Below are the code and all the weights of a small trained network. Each question names an input and a class and asks about switching units off, where a switched-off unit gives its printed mean instead of its output.

import numpy as np


def w(rows, s, z=0):
    codes = np.array(rows[::2]) - 128.0
    scale = np.full(codes.shape[1], s)
    scale[-1] = z or s
    return codes * scale


def f(y):
    return np.maximum(y, 0)


def log_softmax(a):
    a = a - a.max(-1, keepdims=True)
    return a - np.log(np.exp(a).sum(-1, keepdims=True))


def net(x, mask):
    res = np.array(x, float).reshape(1, 6) / 4 @ E
    y = f(res @ A[0][:, :-1].T + A[0][:, -1])
    res = res + np.where(mask, y, B[0][:, -1]) @ B[0][:, :-1]
    return log_softmax(res[-1] @ U[:, :-1].T + U[:, -1])


A, B = {}, {}
E = w([
[123,131,132,128,129],'x0',
[175,62,183,221,176],'x1',
[226,137,167,122,21],'x2',
[130,133,135,131,126],'x3',
[125,127,119,135,122],'x4',
[229,254,76,227,188],'x5',
],0.0099)
A[0] = w([
[139,154,129,210,212,37],'N1',
[157,144,115,136,121,36],'N2',
[170,166,159,176,96,85],'N3',
[113,183,63,101,232,158],'N4',
[89,11,158,106,191,207],'N5',
[173,223,112,106,118,71],'N6',
[113,124,152,83,50,185],'N7',
[166,44,113,157,59,177],'N8',
[117,177,61,65,142,153],'N9',
[166,216,157,144,157,185],'N10',
[160,86,141,106,184,254],'N11',
],0.011,0.0056)
B[0] = w([
[155,144,128,216,211,216],'N1',
[168,106,100,126,107,142],'N2',
[183,180,142,180,121,187],'N3',
[80,221,71,212,130,230],'N4',
[36,46,135,118,163,253],'N5',
[157,145,50,153,40,193],'N6',
[127,71,173,10,48,205],'N7',
[141,99,218,109,124,210],'N8',
[65,164,88,101,7,194],'N9',
[193,183,52,254,84,227],'N10',
[61,101,195,174,114,200],'N11',
],0.0084,0.012)
U = w([
[2,140,84,55,86,223],'0',
[91,221,73,145,92,197],'1',
[143,125,165,8,34,29],'2',
[181,155,68,141,10,1],'3',
[77,30,133,121,200,40],'4',
[122,152,117,203,177,79],'5',
[151,61,217,124,71,204],'6',
[190,165,138,177,93,218],'7',
],0.0095,0.0055)

Each question gives the input, the list of numbers given to net, and the class t.
The units are the neurons (one row each of A and B). Each row of codes is followed by its name. A weight is (code - 128) times the scale printed after its matrix; where a second scale follows, it is the last column's (A, B and U).
mask holds one flag per neuron, in row order. A switched-off neuron (its flag False) gives its mean, the last column of its row in B, instead of its output. The means were averaged over made-up inputs and are rounded, as every weight is.
A unit's drop is (log p(t) with every unit on - log p(t) with that unit switched off) / (log p(t) with every unit on - log p(t) with every unit switched off).
The circuit of an input: a set's keep is (log p(t) with only the set's units on - log p(t) with every unit switched off) / (log p(t) with every unit on - log p(t) with every unit switched off). Starting from all 11 units, units are removed one at a time, each time the one whose removal leaves the highest keep (on an exact tie, the one counted first), for as long as the keep stays at least 0.8.
units of the circuit, in order: the units of the circuit, biggest drop first
unit that matters most: the unit with the biggest drop
top k neurons: the k neurons with the biggest drops, biggest first
drop when u is switched off: that unit's drop, to one decimal
input [7,-4,3,6,0,-8], class 2: unit that matters most	N7
input [4,1,-4,-1,3,-2], class 4: units of the circuit, in order	N9, N5
input [-4,-1,1,-4,-7,-1], class 2: top 2 neurons	N4, N1
input [4,-1,1,0,-7,-2], class 2: top 2 neurons	N4, N1
input [-5,-3,1,2,6,0], class 2: units of the circuit, in order	N4, N10, N1
input [3,0,5,2,-6,7], class 3: top 2 neurons	N6, N10
input [4,-7,6,4,1,0], class 2: top 2 neurons	N7, N4
input [-2,-6,1,7,-5,8], class 3: top 3 neurons	N6, N10, N5
input [8,-4,2,-5,2,2], class 3: units of the circuit, in order	N5, N6, N1
input [-7,1,7,0,5,-1], class 6: top 2 neurons	N9, N8
input [-1,2,0,-8,5,-6], class 4: units of the circuit, in order	N5, N9
input [0,1,6,6,3,0], class 6: top 3 neurons	N4, N8, N9
input [-2,7,-7,-7,7,0], class 4: top 2 neurons	N5, N10
input [4,0,8,-7,-5,-6], class 2: units of the circuit, in order	N7
input [-8,-3,5,3,5,6], class 3: drop when N6 is switched off	0.2
input [0,-2,5,-7,-6,0], class 2: drop when N10 is switched off	0.1
input [-4,0,3,8,-8,-2], class 2: drop when N6 is switched off	-0.1
